Here is a tiny trained network, its code and every weight. The questions are about switching its units off for an input and a class, where a switched-off unit gives its printed mean instead of its output.

import numpy as np


def w(rows, s, z=0):
    codes = np.array(rows[::2]) - 128.0
    scale = np.full(codes.shape[1], s)
    scale[-1] = z or s
    return codes * scale


def f(y):
    return np.maximum(y, 0)


def log_softmax(a):
    a = a - a.max(-1, keepdims=True)
    return a - np.log(np.exp(a).sum(-1, keepdims=True))


def net(x, mask):
    res = np.array(x, float).reshape(1, 5) / 4 @ E
    y = f(res @ A[0][:, :-1].T + A[0][:, -1])
    res = res + np.where(mask, y, B[0][:, -1]) @ B[0][:, :-1]
    return log_softmax(res[-1] @ U[:, :-1].T + U[:, -1])


A, B = {}, {}
E = w([
[92,210,57,40,180],'x0',
[254,126,128,67,131],'x1',
[93,130,237,35,101],'x2',
[111,83,58,81,10],'x3',
[112,7,108,93,197],'x4',
],0.0075)
A[0] = w([
[85,193,77,51,168,155],'N1',
[34,128,108,175,131,30],'N2',
[178,137,28,234,160,105],'N3',
[106,80,73,73,53,41],'N4',
[207,129,106,91,138,105],'N5',
[93,128,217,47,114,67],'N6',
[149,125,81,183,149,103],'N7',
[113,101,55,73,26,76],'N8',
[130,252,133,148,61,192],'N9',
[99,163,215,81,104,178],'N10',
[16,158,113,170,118,83],'N11',
[152,90,108,109,63,95],'N12',
[125,111,90,100,42,76],'N13',
[193,125,119,93,134,63],'N14',
[154,138,183,130,221,50],'N15',
[207,135,120,90,127,54],'N16',
[105,76,168,199,63,102],'N17',
[147,70,168,185,87,165],'N18',
[238,143,127,107,106,70],'N19',
[107,2,124,116,180,142],'N20',
[83,67,85,65,207,106],'N21',
[144,134,176,140,242,78],'N22',
[43,135,108,141,116,122],'N23',
[111,90,109,74,69,85],'N24',
[132,181,46,127,165,143],'N25',
[161,192,192,148,180,124],'N26',
[57,137,125,173,127,6],'N27',
[37,130,132,163,116,43],'N28',
[65,208,45,32,178,107],'N29',
[91,123,225,53,116,93],'N30',
[211,144,114,96,125,72],'N31',
],0.0082,0.0018)
B[0] = w([
[196,77,196,206,102,231],'N1',
[82,88,171,45,172,183],'N2',
[114,57,58,96,61,233],'N3',
[83,181,114,194,190,195],'N4',
[79,99,161,63,161,193],'N5',
[102,59,51,157,76,231],'N6',
[128,96,72,112,84,178],'N7',
[94,179,128,192,184,208],'N8',
[174,213,117,58,79,252],'N9',
[134,96,67,125,58,235],'N10',
[113,107,156,58,171,202],'N11',
[107,151,141,164,163,176],'N12',
[106,180,114,186,194,183],'N13',
[88,98,175,84,179,177],'N14',
[75,178,96,197,180,212],'N15',
[68,78,166,74,191,186],'N16',
[175,135,186,135,142,207],'N17',
[193,127,187,169,114,211],'N18',
[90,97,180,64,186,202],'N19',
[207,254,124,68,75,238],'N20',
[204,228,141,75,62,216],'N21',
[88,170,69,186,171,226],'N22',
[122,115,191,80,157,180],'N23',
[97,161,102,194,145,185],'N24',
[143,68,119,148,82,200],'N25',
[104,164,83,150,170,230],'N26',
[91,106,143,62,176,169],'N27',
[102,102,173,66,154,182],'N28',
[191,71,217,216,105,253],'N29',
[106,65,42,150,65,237],'N30',
[69,88,175,72,177,189],'N31',
],0.0078,0.0064)
U = w([
[57,82,201,45,188,68],'0',
[66,204,82,242,187,68],'1',
[227,93,214,203,103,147],'2',
[111,51,2,124,57,121],'3',
[200,246,122,65,86,251],'4',
],0.0093,0.0024)

Each question gives the input, the list of numbers given to net, and the class t.
The units are the neurons (one row each of A and B). Each row of codes is followed by its name. A weight is (code - 128) times the scale printed after its matrix; where a second scale follows, it is the last column's (A, B and U).
mask holds one flag per neuron, in row order. A switched-off neuron (its flag False) gives its mean, the last column of its row in B, instead of its output. The means were averaged over made-up inputs and are rounded, as every weight is.
A unit's drop is (log p(t) with every unit on - log p(t) with that unit switched off) / (log p(t) with every unit on - log p(t) with every unit switched off).
The circuit of an input: a set's keep is (log p(t) with only the set's units on - log p(t) with every unit switched off) / (log p(t) with every unit on - log p(t) with every unit switched off). Starting from the 12 units with the biggest drops (on a tie, the unit counted first), units are removed one at a time, each time the one whose removal leaves the highest keep (on an exact tie, the one counted first), for as long as the keep stays at least 0.8.
circuit, biggest first: the units of the circuit, biggest drop first
most important unit: the unit with the biggest drop
top k neurons: the k neurons with the biggest drops, biggest first
input [5,5,-3,6,2], class 1: circuit, biggest first : (N8, N4)
input [7,-2,-5,4,2], class 2: most important unit : N29
input [1,-5,2,6,-6], class 1: top 4 neurons : (N8, N13, N20, N4)
input [7,4,-2,-6,-3], class 2: top 3 neurons : (N29, N1, N25)
input [7,3,-7,6,5], class 2: circuit, biggest first : (N29, N1)
input [6,5,5,-1,4], class 2: circuit, biggest first : (N29, N1)
input [4,-1,1,6,-3], class 1: circuit, biggest first : (N8, N4)
input [-2,-7,8,4,1], class 3: top 4 neurons : (N30, N6, N10, N19)
input [-6,2,0,2,8], class 4: top 2 neurons : (N20, N29)
input [6,5,-5,-5,-6], class 2: circuit, biggest first : (N29, N1)
input [4,-5,-5,7,-6], class 1: top 2 neurons : (N8, N13)
input [-4,-7,-7,-2,8], class 4: top 2 neurons : (N20, N21)
input [-7,-1,-8,-3,2], class 3: top 4 neurons : (N3, N29, N7, N1)
input [-3,1,6,8,8], class 1: most important unit : N4
input [-2,-6,8,-1,8], class 3: circuit, biggest first : (N30, N6)
input [3,-5,7,2,-1], class 3: top 3 neurons : (N30, N6, N10)
input [-5,-2,-4,-6,-7], class 4: circuit, biggest first : (N9, N29)
input [3,-6,0,1,8], class 4: top 2 neurons : (N21, N20)
input [-5,5,3,1,7], class 4: top 4 neurons : (N20, N29, N1, N21)
input [-3,-1,-4,-6,-7], class 4: most important unit : N9
